Each row is followed by its class.
[151,315,33,-106,11,177,-465,-367,-73,-407,-239,789,-246,-540,102,-253,-173,224,-48,-213,-28,-356,16,-62,84,102,157,12,228,-118,311,-76,-68,110,187,-378] | nel
[7,99,-186,42,191,-186,54,-160,-326,428,334,218,-124,-238,-106,80,89,1,278,-182,111,-104,265,37,99,153,123,55,135,-94,-122,428,68,-10,-135,-221] | fena
[63,14,18,-41,-88,296,302,-306,-75,337,-71,273,248,24,86,9,399,100,-219,-381,211,-283,-7,-266,-71,500,-366,-305,-312,108,338,-19,-254,74,261,-777] | fena
[118,-116,-236,214,140,-79,66,-287,-283,335,321,183,-128,-476,-37,-28,48,-128,184,-132,104,-49,351,87,-24,150,1,60,39,-160,28,375,111,119,-66,-166] | Gukip
[22,31,7,-139,-61,279,297,-294,-91,336,-95,242,242,72,39,17,388,182,-159,-436,225,-242,13,-311,-42,486,-373,-298,-310,49,307,-29,-312,56,229,-814] | fena
[17,12,-50,-53,-127,324,245,-304,-182,422,-92,222,164,-14,-167,181,386,294,-333,-623,350,-301,-37,-208,-8,458,-428,-26,-307,221,323,-36,-160,-132,301,-743] | Riber
[144,236,14,-19,5,273,195,-252,-51,420,-78,319,262,14,-58,274,328,150,-80,-503,301,-249,-22,-94,123,530,-392,-90,-289,137,334,-157,-126,-66,260,-653] | vuda
[83,302,53,-205,3,165,-500,-291,-112,-372,-281,851,-275,-484,97,-327,-115,310,-96,-204,-100,-332,-2,-127,5,122,160,-37,154,-160,333,-9,-166,77,163,-481] | guraf
[190,20,-191,95,169,-27,117,-260,-136,327,248,167,-151,-367,-70,-22,-1,-82,-74,-253,89,-157,460,132,9,192,11,118,99,-128,58,314,35,98,-185,-137] | domo
[-19,123,-18,-126,-174,284,109,-315,-92,350,-160,252,144,105,-110,217,283,352,-155,-523,434,-245,-19,-201,79,475,-366,9,-252,149,40,-83,-187,-140,253,-624] | keti
[208,-13,-237,28,101,-97,197,-273,-66,372,234,143,-76,-401,-120,18,0,56,18,-141,23,-183,362,149,12,290,83,77,89,-155,-17,266,86,155,-107,-187] | dapi
[117,111,-45,18,-11,255,221,-241,-51,320,-46,246,323,6,-15,193,313,33,-123,-469,231,-219,-11,-145,60,598,-380,-106,-325,177,424,-195,-143,-117,226,-732] | Gukip
[161,171,-31,20,-94,271,214,-249,-47,404,-103,276,243,-120,1,268,422,93,-218,-440,245,-248,-21,-143,187,607,-430,-65,-256,207,290,-141,-90,-63,288,-661] | dapi
[-40,41,-70,-73,-116,355,269,-280,-197,411,-85,260,210,83,-86,161,325,296,-299,-605,380,-321,13,-187,52,427,-375,-35,-340,242,267,-59,-170,-75,216,-723] | guraf
[131,422,184,-36,70,155,-525,-383,-109,-295,-264,852,-246,-517,119,-218,-141,301,-143,-306,-49,-214,-70,-131,-72,104,181,30,210,-134,278,110,-56,128,287,-455] | Fav
[85,151,-7,-17,-93,312,252,-308,-58,434,-76,310,263,16,-62,299,389,113,-227,-463,320,-158,-60,-150,105,593,-436,-51,-303,210,284,-99,-130,-81,313,-696] | Fav
[160,67,-228,38,212,-79,99,-266,-185,372,249,148,-126,-311,-72,36,-27,-50,-2,-273,175,-160,417,109,10,212,41,92,115,-166,15,268,46,107,-167,-133] | fena
[-4,143,-29,-196,-135,266,152,-329,-154,334,-215,252,76,85,-81,266,309,199,-182,-619,423,-255,35,-211,37,474,-357,-60,-217,162,141,-80,-222,-3,316,-691] | fena
[118,480,132,-83,121,144,-571,-381,5,-300,-250,776,-182,-435,97,-129,-228,298,-152,-249,74,-286,-48,-62,-88,117,245,-14,277,-137,209,14,-88,217,278,-386] | nel
[221,228,51,-147,-91,62,-386,-316,-92,-384,-165,671,-365,-599,54,-148,-125,49,-218,-189,15,-185,-28,-60,27,152,155,90,136,-98,284,116,-53,114,283,-578] | domo
[159,39,-181,74,202,-56,122,-225,-171,394,242,193,-95,-281,-129,-41,-7,15,-34,-176,29,-98,477,122,-39,252,29,196,83,-169,29,310,-7,100,-225,-189] | Fav
[48,5,-62,-60,-161,342,300,-256,-172,338,-70,114,226,1,-53,155,346,262,-277,-654,257,-344,-76,-206,117,496,-367,-137,-298,302,340,-63,-141,-93,279,-729] | domo
[164,-47,-168,41,172,-52,187,-223,-147,312,312,58,-61,-346,-60,-26,-4,-82,-1,-229,6,-172,407,120,29,216,64,52,146,-103,33,309,73,86,-200,-181] | domo
[201,10,-225,79,173,-29,106,-277,-148,367,220,152,-150,-294,-24,-5,-24,-124,-5,-225,76,-156,446,148,-56,215,31,100,65,-147,34,238,64,109,-113,-126] | Fav
[121,56,-281,39,146,-67,168,-266,-185,438,253,196,-149,-331,-100,57,-43,-1,4,-239,155,-92,439,137,26,258,20,172,116,-136,-59,298,109,169,-159,-177] | guraf
[117,-4,-300,-2,126,-202,129,-126,-275,344,350,187,-43,-325,-99,-29,182,36,381,-52,-100,-132,216,-49,191,256,74,29,74,-138,-1,312,-45,-1,-194,-378] | keti
[-17,203,151,-105,-60,68,-507,-387,-25,-430,-110,627,-362,-632,93,-237,-153,236,-155,-99,88,-273,-41,-153,102,-37,216,169,159,-47,233,53,-63,-69,53,-349] | tol
[40,114,-177,62,172,-165,27,-86,-277,480,360,119,-125,-283,-97,36,111,-4,158,-161,111,-158,308,48,81,111,100,87,92,-120,-35,435,77,-38,-137,-247] | tol
[112,187,10,-50,-41,296,189,-224,-70,400,-75,280,254,70,-44,265,406,196,-207,-530,392,-264,-47,-131,40,553,-463,-92,-253,126,299,-154,-164,-84,256,-708] | Riber
[1,167,21,-115,-146,280,174,-312,-107,389,-158,229,160,121,-56,265,299,304,-183,-545,406,-232,-15,-155,62,483,-322,-54,-201,162,122,-90,-176,-97,249,-709] | tol
[108,481,123,-105,61,111,-643,-334,-13,-291,-258,784,-188,-467,59,-178,-124,313,-182,-234,35,-243,-65,-58,-45,178,129,20,284,-154,272,45,-104,152,253,-406] | keti
[93,-89,-229,245,169,-128,-20,-182,-334,427,318,177,-201,-472,-40,-31,84,-15,253,-97,87,-91,329,62,16,86,3,83,63,-152,18,312,116,118,-77,-155] | Gukip
[1,225,94,-184,10,46,-497,-466,-62,-397,-118,629,-324,-617,53,-144,-142,352,30,-97,203,-263,-3,-33,117,13,189,115,250,-59,236,-70,-146,147,59,-433] | nel
[139,-24,-268,37,156,-139,118,-227,-325,381,262,203,-64,-379,-101,63,206,128,252,-16,-4,-116,173,-96,42,207,12,50,128,-232,-34,356,-52,28,-96,-303] | Riber
[160,-40,-244,79,151,-142,136,-170,-323,346,345,187,-62,-352,-68,4,187,65,203,-47,-79,-143,249,-125,96,224,51,86,82,-165,-14,343,-48,4,-190,-435] | Riber
[29,399,157,-137,64,147,-592,-386,-96,-365,-289,808,-235,-513,66,-146,-187,332,-164,-259,46,-300,-70,-101,-129,128,139,56,239,-83,297,42,-102,186,261,-454] | guraf
[15,181,-19,-122,-106,289,126,-360,-50,350,-203,275,48,100,-92,253,264,272,-160,-572,388,-237,38,-166,46,515,-330,-59,-213,192,59,-107,-189,-20,308,-707] | vom
[41,96,-114,-53,-95,270,114,-303,0,423,-58,253,194,38,-68,273,409,83,-250,-467,351,-264,-95,-202,94,538,-442,-38,-261,185,243,-108,-120,-104,321,-713] | keti
[109,36,12,-12,-118,364,310,-395,-73,361,-110,331,193,39,33,38,377,235,-278,-402,212,-196,0,-163,-94,516,-398,-263,-360,76,300,36,-245,119,316,-801] | Fav
[82,-121,-227,191,142,-66,46,-269,-358,396,324,238,-240,-493,-52,-86,52,-117,107,-102,23,-24,385,34,-24,106,9,97,26,-130,14,419,63,119,-53,-177] | Fav
[128,2,40,-20,-78,371,334,-285,-50,308,-50,207,275,34,144,42,386,51,-255,-362,134,-250,16,-236,-77,527,-367,-385,-396,70,283,-7,-218,95,316,-827] | Gukip
[120,249,68,-139,23,223,-516,-317,-24,-404,-236,728,-274,-459,104,-255,-195,190,-104,-199,-78,-251,34,-83,43,91,145,-70,171,-139,236,-104,-115,126,184,-395] | nel
[104,26,11,6,-98,355,210,-356,-101,298,-101,225,283,55,29,56,395,268,-246,-421,284,-248,-13,-226,-120,562,-450,-233,-286,62,284,-11,-284,15,253,-788] | Riber
[139,109,-53,27,-46,280,282,-320,-116,419,-48,265,294,-21,14,196,365,46,-268,-489,316,-185,58,-170,83,563,-448,-116,-281,171,398,-109,-145,-82,185,-707] | fena
[-10,-13,-220,154,136,-86,-9,-190,-337,409,303,168,-176,-296,-83,-10,79,21,281,-163,138,-111,299,58,41,134,-34,87,135,-133,-51,335,40,79,-125,-239] | tol
[126,23,-60,-52,-103,369,282,-289,-110,298,-103,254,335,53,68,108,412,214,-206,-426,188,-277,-40,-259,-51,567,-402,-292,-334,126,298,-49,-267,91,279,-800] | vom
[56,3,-153,-90,-199,304,256,-268,-151,371,-86,142,155,-74,-67,247,452,276,-176,-594,241,-312,-139,-180,205,547,-437,-152,-310,255,275,-111,-112,60,373,-792] | dapi
[111,492,143,-59,97,132,-546,-382,-2,-270,-253,899,-170,-550,100,-129,-141,273,-80,-238,-36,-275,-98,-106,-93,142,231,1,244,-121,338,76,-58,120,238,-440] | Gukip
[-36,118,-11,-171,-194,334,131,-349,-79,315,-250,288,78,84,-78,223,264,327,-179,-528,373,-305,12,-199,61,531,-334,-29,-250,217,51,-115,-196,-109,275,-636] | guraf
[162,254,95,-65,21,221,-439,-345,-90,-359,-257,794,-260,-476,118,-321,-188,229,-162,-184,-230,-318,-30,-157,-83,114,174,-34,136,-132,320,13,-101,83,226,-468] | Fav
[34,-11,-67,-134,-109,399,249,-228,-104,332,-38,129,264,45,-36,166,383,192,-307,-605,278,-356,-29,-171,121,485,-400,-105,-361,227,332,-78,-163,-54,208,-667] | vuda
[126,71,-208,130,152,-89,-3,-155,-252,396,341,190,-169,-427,-53,50,56,-68,126,-160,29,-141,331,66,56,268,66,80,85,-47,-48,405,86,122,-131,-271] | guraf
[-33,-67,-29,-130,-150,318,243,-302,-188,376,-7,119,186,-32,-80,201,352,261,-250,-604,385,-278,-38,-140,124,423,-410,-72,-355,237,277,-42,-63,-56,308,-684] | vuda
[64,22,8,-64,-92,361,284,-254,-116,371,-67,212,279,138,77,86,392,215,-293,-400,223,-313,-76,-261,-80,472,-375,-279,-344,67,274,-7,-241,-19,268,-855] | tol
[10,-74,-271,168,116,-52,12,-219,-360,408,327,255,-168,-372,-57,-37,53,-42,189,-117,151,-70,295,82,34,174,-35,82,79,-101,-43,371,110,92,-72,-240] | guraf
[43,56,-206,197,144,-98,34,-103,-310,481,360,228,-182,-407,-117,44,119,-76,182,-139,75,-116,289,21,65,174,21,144,49,-31,-79,477,94,96,-94,-227] | guraf
[95,39,17,-1,-61,345,203,-331,-62,375,-104,273,189,25,47,49,395,250,-319,-460,237,-240,16,-258,-45,423,-330,-246,-306,100,213,28,-211,35,277,-775] | vom
[40,80,-29,-26,-121,328,253,-320,-101,404,-84,252,177,34,72,90,406,191,-183,-463,239,-215,-72,-215,9,560,-390,-264,-320,167,268,-22,-205,100,369,-769] | Fav
[-3,-70,-63,-94,-176,346,306,-321,-131,302,-33,209,208,22,-57,220,364,128,-296,-575,300,-329,-90,-187,58,462,-393,-130,-319,281,303,-48,-124,-39,337,-750] | domo
[59,134,0,-80,-102,334,146,-434,-68,332,-218,253,115,52,-68,235,317,342,-142,-571,336,-233,26,-177,114,473,-355,-67,-227,131,115,-96,-225,19,262,-636] | vuda
[24,240,102,-111,-30,120,-499,-422,-92,-350,-128,601,-377,-634,92,-217,-145,314,-139,-121,95,-239,-27,-89,92,58,190,134,178,-3,275,26,-147,75,71,-426] | Fav
[113,-23,-257,25,224,-141,83,-183,-289,330,305,164,-113,-298,-30,9,159,42,288,-89,-61,-108,266,-72,93,165,57,-5,66,-146,-11,300,-61,74,-192,-414] | vom
[-48,-54,-27,-139,-144,319,255,-322,-112,378,-56,155,151,-18,-58,174,378,212,-223,-556,407,-234,-3,-177,151,431,-407,-117,-308,234,209,-115,-100,-78,304,-692] | nel
[105,-107,-282,161,153,-69,20,-226,-333,351,333,139,-157,-496,-28,-15,86,-138,205,-117,81,-59,373,77,111,165,-10,41,118,-109,-31,315,89,148,-73,-114] | nel
[-14,127,24,-165,-145,262,217,-300,-129,340,-165,188,131,99,-81,218,275,351,-31,-582,306,-225,-17,-192,101,554,-333,-63,-248,211,120,-140,-193,-58,284,-704] | Fav
[105,-96,-332,62,121,-153,109,-274,-260,390,270,170,-81,-383,-57,45,194,31,351,-134,-26,-165,193,-67,147,271,78,59,103,-102,-52,271,-8,34,-100,-399] | dapi
[103,141,-12,6,-83,317,234,-265,-97,427,-109,249,278,-5,-20,296,433,207,-139,-464,363,-226,-56,-150,157,523,-499,-93,-290,150,314,-183,-106,-97,277,-690] | Gukip
[49,0,-178,209,210,-82,31,-224,-298,428,300,203,-196,-359,-74,7,87,-146,118,-111,156,-119,320,48,-31,85,-48,82,81,-190,-33,377,54,116,-3,-170] | tol
[150,293,93,-92,-29,190,-463,-350,-73,-344,-272,818,-289,-545,141,-284,-132,215,-191,-215,-106,-307,-35,-149,-35,67,122,-26,175,-182,354,17,-51,63,240,-457] | tol
[24,296,105,-128,34,58,-534,-411,-95,-376,-147,676,-368,-586,105,-170,-149,337,-82,-136,202,-199,3,-98,126,-52,233,133,166,-49,200,-10,-147,-5,32,-357] | vom
[198,78,-234,44,152,-167,111,-313,-124,388,224,158,-151,-375,-103,59,-3,-14,52,-208,75,-176,436,124,13,212,67,101,167,-132,55,267,104,141,-150,-134] | fena
[243,278,51,-144,-101,46,-421,-382,-13,-330,-227,667,-414,-588,4,-221,-173,238,-241,-190,9,-186,51,-88,-26,193,182,178,49,-120,316,79,-119,114,222,-597] | Fav
[195,275,19,-141,2,223,-528,-372,-86,-399,-298,762,-278,-549,130,-250,-81,257,-199,-241,-110,-325,72,-165,74,116,131,37,222,-133,271,-7,-129,27,97,-435] | vom
[116,64,-158,200,172,-108,27,-183,-242,432,378,92,-105,-455,-122,13,67,20,220,-118,21,-169,314,50,96,250,60,106,84,-58,-38,458,72,122,-122,-197] | vuda
[170,-10,-175,38,181,-70,191,-210,-144,411,297,133,-171,-340,-78,-66,-10,-90,15,-195,-51,-87,480,90,-41,205,93,61,32,-151,11,329,16,164,-171,-236] | Fav
[190,0,-230,22,126,-101,174,-269,-156,399,234,153,-134,-324,-105,-14,-38,-31,85,-198,21,-132,494,183,-21,273,99,112,102,-129,2,245,53,119,-158,-117] | Fav
[356,370,28,-113,-12,74,-447,-299,-62,-305,-235,632,-314,-655,83,-207,-102,209,-243,-245,-62,-187,90,-70,63,194,200,45,158,-112,368,40,-112,110,148,-567] | vom
[19,163,-48,-51,-73,320,173,-356,-75,396,-130,391,229,28,26,239,320,150,-270,-440,405,-242,20,-134,42,569,-430,-55,-255,196,295,-161,-147,-64,243,-670] | guraf
[214,23,-244,44,122,-31,151,-198,-162,416,209,137,-73,-328,-72,91,5,36,54,-247,83,-194,386,85,23,167,60,111,70,-168,-6,204,113,87,-126,-143] | Gukip
[133,127,-203,181,179,-101,-18,-151,-237,402,321,212,-159,-447,-75,64,101,-85,116,-129,57,-195,311,57,143,240,68,138,105,-66,-88,384,66,91,-81,-218] | dapi
[4,122,-47,-98,-164,259,140,-323,-50,349,-166,192,151,61,-125,179,294,279,-212,-600,352,-314,-47,-201,75,564,-343,-13,-249,237,148,-89,-146,-137,331,-644] | keti
[125,-48,-204,17,230,-104,160,-215,-334,262,320,176,30,-299,-19,-32,160,-4,336,-113,-62,-133,292,-51,114,174,48,25,54,-211,27,359,-72,63,-210,-345] | vuda
